What can hang from each mark:
S: M
U: A D
Z: E F M V
D: M S U
V: A E T Z
M: A D S
E: N
A: D F H S V
N: E F
H: A M S U
F: A H T U

Each row was made from one small tree. Brackets hold a mark, then the marks that hang from it, in alphabetical order. Every link used is in the known rows. Write each row's tree.
Each row is shifted at random along 6 fixed directions that mean nothing.
Known rows:
(V (A D H (S M)) E T): [  52  -71  175  120 -192 -294  326 -209  -70  269  208  319 -186  209
   69  -68 -193  224  -77 -124  478  182  137  -80   21  225   44 -247
   66   25  -90   82 -171  -72  -70 -304 -152  165  281 -279 -185 -416
   -9 -489 -116   19  386  -48 -181   62]
(S (M (D (U (A (F H)))))): [ 110  -67   87 -252 -252   99 -289 -108    0 -277  -62 -138 -134 -171
   71  -47 -231  191  -46  -13   36  113   37  113  -41 -199  -12  -41
   93  345  133  234  -71  -92 -103  125  108    1  145   27 -101 -189
  125   53   36  -26   87  -11 -270  285]
(E (N (F (H S) T (U A)))): [  15  183   -4 -313  256   11 -118   24  105   13  302   -3   95  177
  -14  182 -141  123   95   65  113  -38   99  -20   21  -75  -29  -76
  167  471   89 -154   -6 -101   21   -3  185  -10  -22  251 -186  -63
  -60  252  -39  107  108  -67   57  -62]
(Z (E (N F)) M (V A)): [  16 -162   24  -34   13 -146 -105 -254 -169 -127 -136  133  -54  170
  665  404 -118   99  247  287   21   29  -23 -172  -34 -607  156 -362
  -11  -27 -203  208 -218 -369  214  -98  121  234 -274 -151   88  -25
  -44  502  -70 -177 -148  244  204 -123]
(H (A F S) U): [-106  -25  132  204  -82 -302  151 -298 -539   89   28  449   45  493
  216  248  -64  139   26  246   78  174  113 -193  186 -286  233 -541
  209 -423  -52 -162 -288 -513  -74 -160   26  155 -355  153  -32 -120
 -161 -212  -17 -229 -225  152  248  -35]
(H M (U (A D (F T) S V))): [ 138   23   78 -423  -18  -27  -78   12  -53 -223  232   15   -9  108
    7  -28 -335  395  141  -11  293  -72    3  -45  215 -236   25 -212
  307  274   35   93 -353 -276   64   15  118 -125   79  -71  -99 -408
 -266  100 -108  276  -34  -11 -348   98]
(N E (F T U)): [-184 -152  169  -68 -282  -73  -67 -258 -229 -130   23    3   85 -174
  -36  317  -61  159   69  152  -62  328  107 -115 -190  -26   76 -153
 -110  179   72  -76 -169 -288  -50   10   45  -56  -66 -129 -104 -242
  108  118  127  -17  130  -13   60  -27]
(N E (F (A H V) T U)): [-125 -108 -122  267 -413 -280  271  -68 -622  280 -336   -2  148 -290
 -109  552  -56 -315    2   82 -396  293  149 -268 -243   97  219 -247
 -533  -20  257 -335   67 -239 -618  -75 -174 -297  115   23    8  175
  238 -169  422   92   91   15  327 -135]
(H (M A D) S): [ 156 -113  389  -58 -207  120 -135 -196  113 -256  141 -138  -93  -14
  -63 -176  -95  318  -21  -42  113 -103  185  -24 -119 -116  -68  -99
  188  135  107  406 -407 -118  112  183  -51  -51   49 -210 -194 -286
 -243   93   16  158   93  150 -298  -58]
(A H (S M) (V E T)): [ -41  -84  341  -33 -325 -165   66 -210  123  194  355   93 -160  209
   76  -49 -400  229  144 -208  422   17  -15  -87  162  152  -59 -122
  106   20  -45  250 -216 -141  197 -140 -107  102  168 -356  -61 -350
 -146 -420 -152  175  202 -114 -510    7]
(M (A F H V) (D S U)): [   0  133  187  260 -325 -248  109  159 -108  498  138  -12 -100  288
   12 -133 -157 -538  157 -169  163 -245  369   17  177   63  104   29
  115 -187 -152 -119  424  108 -250  -14 -137    2  -29  165  213  156
   -3 -385  -38  249  186  171 -115   30]
(M (A (F T U) S (V E)) D): [ 269  184 -193  -94 -111  119   17  433  300   -5   76   11  -30  214
   72   67 -200 -179  202  172  416 -399   12  116  246    8   57  110
   99  523  346 -140 -217  215   16  160  174 -244  -49  332   -4 -271
 -180  428  119  531   34   26 -197  114]
(U (A (D M) F)): [ -71   58  168  -69 -244 -162   75  -37 -147  198   81  192    6   74
  138  -63 -177   37  -16  -44   24   43  171  -61   71  -63   39 -118
  154 -138 -103  -31  200 -143 -149 -136  -23   63  154  -59   11  -33
   34 -299 -103  -52    8    7  -70  139]
(E (N (F (A D H S) U))): [   0   98  123 -176 -105  -50  -50 -145   44   34  181  -80  -84   54
  -23   65 -108  -99  161  -55   39   41   74   26   25 -114  -54   56
  -17  -10  123   31  -51 -124   10  -60   -6  -99  -51 -148  -54 -143
  -11   14  -86  169   -2   33 -205  -17]
(D (U (A F S))): [ -18  -11   40  261 -357   30  -37   47  -12  106  -47   83  116   -2
 -142   98 -124 -116  -48   16  128  153 -109  -65  149   25   55   55
 -175 -310  244  -35    2 -146 -263   90 -175 -124 -110  154  -87 -137
   38 -261   36  157 -122  -37 -181   67]
(V T (Z (E N) M)): [ 250  -95  -90 -320   79   79 -188  -74  197 -299   36  182  -68  -79
  180  204 -157  467  -23  104  408   26  -99   66  138 -275   73  -78
  182  460   -4  262 -482  -86  191   48  202  166    0 -116 -268 -366
 -199  381  -36  -33   63  -19 -228  105]
(M (A (V T)) D S): [ 201  178  173  155  -25  180    8  269  403  119  150   27  -33  433
  -46 -135    0 -436  254  141  338 -604  173   69  249   83  -16  227
  159  176  250   79 -123  247  232   78   28 -135 -171  217  130  -37
 -141  348  -59  499   67  223 -116   12]
(V T (Z M)): [ 178  -76    0  117  107  -41  118   53  114  416  140  218  -22  222
  -95  -21  -57   33    0   63  297  -82   19  -51  160  161   91  123
  133 -121  -83   -3  -20  178   84 -124  -96   96   47  -30   -3  -55
 -121 -162 -200  200  216  -18  -79 -139]
(Z E (M (A F (V T)) D S)): [ 258  -38  -12   83 -381   54  -25  137  -49   50 -188 -160   21 -154
  113  171 -105   64  -56  -32    5  -48  181  -16  -15 -161  160 -225
   57  424   -6  230 -170   32 -138   31  -22 -136   79  -35   51 -221
  -69  240  211  144   59  107  -84  134]
(S (M (A D (F H T)))): [ 166   94  -99 -206  127 -115    4  241  -81  217  -73 -101 -144  112
   20 -117 -172 -213  106    4  -52 -208  105   59   98  -72   95  119
   49  159   15  -55  224  109 -105  -22   80  -49  102  158  316  123
   62   38  -91  246  142   31  -81   82]
(U (A (F T))): [ -12   44  188 -219 -241  -89  -70 -126  -84  -58   67  110  -25  -80
   86   -3 -181  188  -25  -80   11  107  107  -91  -64 -108   -1 -155
  197  248  -46   16   86 -229  -92  -14   51   92  165  -82 -156 -140
   11 -122  -62 -130   66  -60  -84  149]
(U (A F H (V T)) (D M S)): [-130   70  347  -67 -312 -176  -69 -111  138  130  234  398   59  297
  340    2 -419   14  191  222  373 -102   25 -209  377 -120   74  -85
  203 -276  -53   69   42 -376   68  -91   20  206  -66   40   28  -33
   17 -216 -202  183 -166   32 -222  114]
(Z E (M (A H V) S)): [  22 -128  280  283 -343   44  -76 -127  -33  191    9   -2   98  143
  153  151 -150   61   71   22  123   -1  141 -133   56  -27   76 -108
   17  -86  -51  331 -172 -153   80  -84 -153   56 -162 -176   31 -254
 -228    3   -5  162  -54  146 -124 -132]
(A (F H U) S): [ 121   57  -41 -361 -249 -224  -21  113  -60  108   37 -397 -245 -217
 -124  -71 -130 -220  103 -333 -136  -50  -17 -114  -51 -101  130   21
    1  364  -36  -52  273  113 -143  153   44 -142   92 -244  138   48
   78  -33   35  204  127  -68 -339  212]
(S (M (A V))): [  46  -61  170 -212   65   19 -274 -133   85 -326  -19  104 -177  239
  339  -13 -189   67  210  251  193 -219  -49   70  146 -325    4    9
   98   89   78  220 -289 -222  329   62  221  173 -145   34  104  -91
  -49  263 -121   -6  -50  118 -150   55]
(V A E T Z): [ 160 -135   43  142   34  -77  244 -135  137  170  147  386  -33  224
  -69   33   -1  139  -71   35  568   32  -43  -24   12  193  -60  113
   20   16   59   57 -305  218   49  -96 -149  164  183 -234 -317 -415
  -76 -206 -172  207  394    1 -143 -137]
(E (N (F (H S (U A))))): [ 110   99   22 -409 -124  294 -227 -183  101 -403  141  -86  189 -227
   10  206 -165  639 -219  -37   34  253  -42  103 -135 -140 -162 -231
   72  605  356  208 -466 -183 -136  122  117 -175  119   57 -460 -463
 -125  201  183  -26  -20 -126 -119  136]
(A H (V T)): [ 165  139  -89 -371   84 -185  110  187  105   29   78 -174 -188 -144
    5  -75 -252 -191  194 -342  129 -346   49   30  167  -31  -38   10
   29  397 -100   65  128  140  -11   34   59  -96  282 -247  144  112
  -67   33  -63  236  159  -31 -282  129]
(Z (E N) (F H) M V): [  19  -34    7   42  138  -19   -9   42  -43  605  259    7  205  375
  372  262 -231  162  131   90  -55   85   50 -203 -114  -96   88 -227
  211  141 -415   -7  278   38  146 -179  -45   59 -154   96  124  -69
 -233  230 -144  132   24   56  294 -324]
(V (A F) T (Z E (M (D S)))): [ 230 -118   75  195   16 -266  256  112  128  674   94  127 -187  382
 -134  -78  -69 -433  285  -30  367 -274   89  -74  240  -27  156  316
   72 -414 -197   23  173  345  109 -104 -292  124  -67 -272  253  -78
  -47 -127 -432  561  286  166 -289 -224]
(U (A F H V)): [  58  165   49  -93 -241   -2  138  115  -39  319  108  101  153   28
   22   14 -295   34  -49 -211   47  -59  101  -47  109  131  -73 -106
   45  105   93  -55  174   -6 -277  -93 -142 -141  271    6  -43  -92
  -97 -341   29  184    8 -129  -94   34]
(E (N (F H T U))): [ -83   10   55 -240   26 -108 -179 -233  -52 -304  102   24  -63  -10
  151  267  -91   15  153  144  -58  111    6  -49  -13 -334   36  -77
  -13  172  143    9 -181 -322   36   47  219   96 -148  -49 -158   13
   51  308  -51  -80  -45   96  -43   42]
(U (A F V)): [ -24   88  210  -83 -212  -15   48    6   56  236  201  126  105  157
   33  -34 -242   64   55 -106   94  -83   70  -59   60   48  -86  -41
  167   32   -1  -25  129  -41  -15  -63  -80  -41  164  -33  -30 -149
  -86 -258 -124  128   50  -83 -118   -1]
(E (N (F (A H S) T U))): [  19   78  -16 -111 -157 -101  -34 -143 -149  -32   42  -60  -35 -143
  -20  262  -91   21    3  -29  -96  202   55  -49 -103 -118   34 -138
 -110  230  163  -74 -110 -214 -213  -44   30  -89   78    2 -187  -68
   76  -25  122   -8   32  -41  -28   14]
(V (A D S) T Z): [ 350   14 -198 -388    8 -199  227   20    5 -155  -45  235 -329  -71
  155  -56  -40  183  -80  -60  368 -166   -7    7   63 -123  170 -188
  129  567  -15   13 -235   88  -58  -55  175   86  262  -95 -162 -166
  -54   25   81 -129  269  -15  -74  309]
(U (A D H (S M))): [ 129   75 -188 -143 -397 -141  185    2 -448   12 -399  130  -59 -284
  208  105 -122   81 -231 -114 -202  194  102 -151  -17  -97  193 -491
 -168  147  173    4   40 -360 -613 -162  -36  -98  265  120  -63  127
  104 -276  400 -324 -147  -43  126  321]
(V (A (D S)) E T (Z M)): [ 291 -188 -201  -14   60 -297  296   46   50   38 -267  207 -310  118
  142   24   27 -309  223  119  428 -190 -119 -114  223 -226  172  158
 -153 -197   10  127 -212  112    7  -13  -39  127  -69 -369   61  -22
   20  176 -200  312  203  248 -256    5]
(H (A S) M U): [  40  -36  218  214  148  -63  181 -108 -283  410  287  131  155  557
 -258  -12 -110  239   30   68  216   58  129 -147  123   86   34 -254
  279 -357  -87  -92 -247 -186   -2 -157 -224  -46 -132  123  -25 -285
 -344 -358 -183  339  -28   40   -5 -336]
(N (F T U)): [ -23  -96  127 -243 -280 -141 -129 -240 -128 -337  -55 -143 -133 -313
   -4  136  -35   19   84   59  -96  190   24  -55 -142 -228   60  -38
  -46  302   73   71 -129 -219    1  131  141  -64  -17 -264  -67 -148
  136  235   33  -46  101   43 -115  137]
(F A H U): [ -53  -72   -1  253 -238    4  -96 -166 -211   74  -27  102  147   -7
  -36  361 -140    5 -161  205  -22  216  -14 -202 -291  245  128  -89
 -233  357  416 -190  -61 -111 -361   67   34 -110   -5  266 -464  -72
  -19  -56  305   33   82  -60  270  -63]
(V A (E (N F)) T): [ 102  -35  -84 -181  271 -388  157 -147  -58 -297 -135  164 -302   62
  219  162   84 -245  203   70  208  -72   14  -44   45 -450   47 -136
  -98   63  -70    4 -229 -176   74  -23  107  223   22 -336  -21   36
  222  321 -178  -34  200  227  -53   32]
(A D F S V): [  50  121  -79 -441 -211 -221  141  185   65 -167  175  127 -216  141
  421  -23 -341  113  210   -7  181 -292  -39   23  369 -291  159 -234
  239  325  -32  -67 -126 -139  157  -24  337  -75  -11  -70  185  -90
 -160  145   41   -1  -87  -22 -259  373]
(A (H M) S (V E T Z)): [  99   -8   42 -117   71 -370  339  114  -39  439  282  102 -201  320
   11  -78 -235 -185  235 -260  358 -310  104 -176  308   86   61  -75
  125  -33 -240  -57   83   38   46 -163 -102  101  198 -306  139  123
 -191 -320 -139  333  241   16 -347 -152]

Which tree is each row?
[-164  105  235 -123  237 -116  -74 -201  -46  180  415  235   98  468
  144   98 -111   25  138  202   90   34  240 -101   74 -101    1 -151
  276  -60 -114 -180  120 -306  114 -216  107  202 -115  165  -66   48
   -9    4 -207  -29   36   71  166 -164]
(E (N (F (H M) (U A D))))
[   6 -149  310  115 -435 -181  -75 -374 -317  107  -56   73 -143   -8
  552   61 -184  124   17    2 -138  134  161 -221 -189 -248  121 -350
   91 -150 -253  300   32 -300   -2 -121  -13  207   -2 -342   82   32
  -70 -173  -49 -282   15  183   81   12]
(Z (M (A F H)) V)
[ -10  -86  178 -156   20  -49 -229 -209    4 -229   11   14 -148  197
  206   97 -213    6  137  206   38 -177   61 -139 -109 -144   68  -67
   59  389  250   84  -70 -213   59  187  218  105 -159   98 -242   90
  -88  339   59   14   63  127   26   -8]
(F A (H (S (M D))))
[-112 -112  286  154 -117 -119  -97 -197 -143  159  242   81   34  253
  -22   54 -143   -6   24  132  113   80  130 -209 -108  127  127  -37
   40   13   62  -29   -5 -174  -67    5   15   92 -136   43 -187  -45
 -130 -128  -30  127  131   90   21 -124]
(F (H (M (A (D S)))) U)
[-142   63    6 -103  406 -150  -61  -70   -9  -70  205  428   18  642
  402  237  -35   17  227  403  400  -39   78  -48  284 -271   52 -230
  205  -15  -90 -237 -148 -375  281 -180  266  323 -316  251  -56  -20
   15  327 -113 -114  -22   92  181 -140]
(V (E (N (F (U (A (S M)))))))
[ 293  -15 -203 -425   16  -80 -157  173  118 -390 -321 -426 -278 -305
  -34  121 -260 -343  239  -69  -73 -432 -147  -72  -71 -289   66  131
 -244  740  422  148  -52   75 -166  463  214 -278   90  -19  -51  241
   31  588  174  378  112  105 -275  189]
(F (A (V T)) (H (S (M (D U)))))
[  33   44    7  -12  -14 -210 -106  120 -129 -102  -80  -38 -115   75
  258  136  -19 -294  117  116   32 -309   51  -59  165 -332  158  -65
  -37  131  -89  -33  -43  -18   33  101  195  104  -31   51  189  267
  139  135   91   60  -15  160  -38  109]
(D (M (A (F U) V) S))
[  -3    6   34 -232   53   28   42   55 -104   95   -5 -128   68   17
  -51  111 -102  -83  125   53  -38  -51  177   10  -20   35  -39    2
  -92  204   79 -165   71  -57  -93   18  -41 -185  -19  -78  103  -50
    6  204   90  368  104   10   14 -164]
(N E (F (A (H M))))
[ 131    9  141 -200  -27  -18  -94 -123  -45  111   77 -291   22  -50
 -324 -162  -93  175   67 -198   26   49   87  -97  -61  -14  -31  -55
  161  -65  -67  300  -32   17    0  -17 -153 -206  137  -48  101 -264
    4 -156  -83  212  124   -7 -201  -10]
(H (S M) (U D))
[ 123 -148  -28  140 -131 -162  266   -9 -153  464   31  198  -30  224
  100   18   -4   -9   15   55  160  115   97 -157    7   99   95   18
  112 -152 -205  -27   79  114  -55 -179 -132   91   31 -162    5 -153
 -148 -203 -100  149  215  115  -21 -188]
(V E (Z (F T) (M (A D S))))
[-123 -162  404 -189 -358 -294 -277 -447  -53 -258  334   30 -330   84
  172  152 -356  261  267   63  380  105   99 -196 -251  -61   82 -194
  292  752 -125   39 -181 -331  291   -5  307  227  136 -146 -412 -390
  -34  -28  -35 -158  390  -67 -224   99]
(F (A (S (M D)) (V E)) T U)
[  22  -18   -3 -111 -249 -308  118   91 -145  169  -23  -33 -216  136
  206   55 -245 -187  218  -62 -114 -177 -100 -108  240 -288  176 -145
  -39 -149  -41  -52   25 -120   32  -31   25  -37   22 -108  380  170
   89 -182   -5   88  -55  -10 -255  107]
(A F (S M) V)
[ 134  118 -123  172 -139 -257  397  163 -289  433 -128  261  -27   89
   83   24  -75 -347  -41  -94    6 -214  240  -56  118  140  151 -101
 -115 -152   67 -104  140   64 -403 -192 -108  -92  203   81  147  220
 -102 -341  126   59   93  129  155   32]
(M (A D H (V T Z)))
[  87   89  172 -134 -110  -34 -188   -7   71 -163  136  -20 -253  181
  156 -196  -30  -91  102    9  331 -212  306  110   23 -113   65 -110
  364  403 -142   14   86  -54   97   76  205  153  -67  220  -60 -110
  -69  131   12 -116  156  152  -74  225]
(M (A S) (D U))
[-113  -84  342   80 -497 -159  -29 -254 -121   52  205  -87  -93 -124
  -10  -24 -246  139  -50 -202   75   98  160  -45 -226  130  -37  -68
   89  264 -115  116   64  -20  -94  -35   -9  -35  337 -195 -231 -206
    0 -485   39  -57  299  -38 -201  144]
(F (A (D (M S) U) V))
[ -92   71  116 -134   37 -118  -31 -176  -36  -55  196  128  -49  155
  130  147 -109   42  134  127    6   62  121   11   17 -183   -8  -66
  107   58   34  -77  -73 -256   59 -108  133   74  -56   13 -103  -42
    2   93 -116  -47   29   59    8  -28]
(E (N (F (A D) T)))
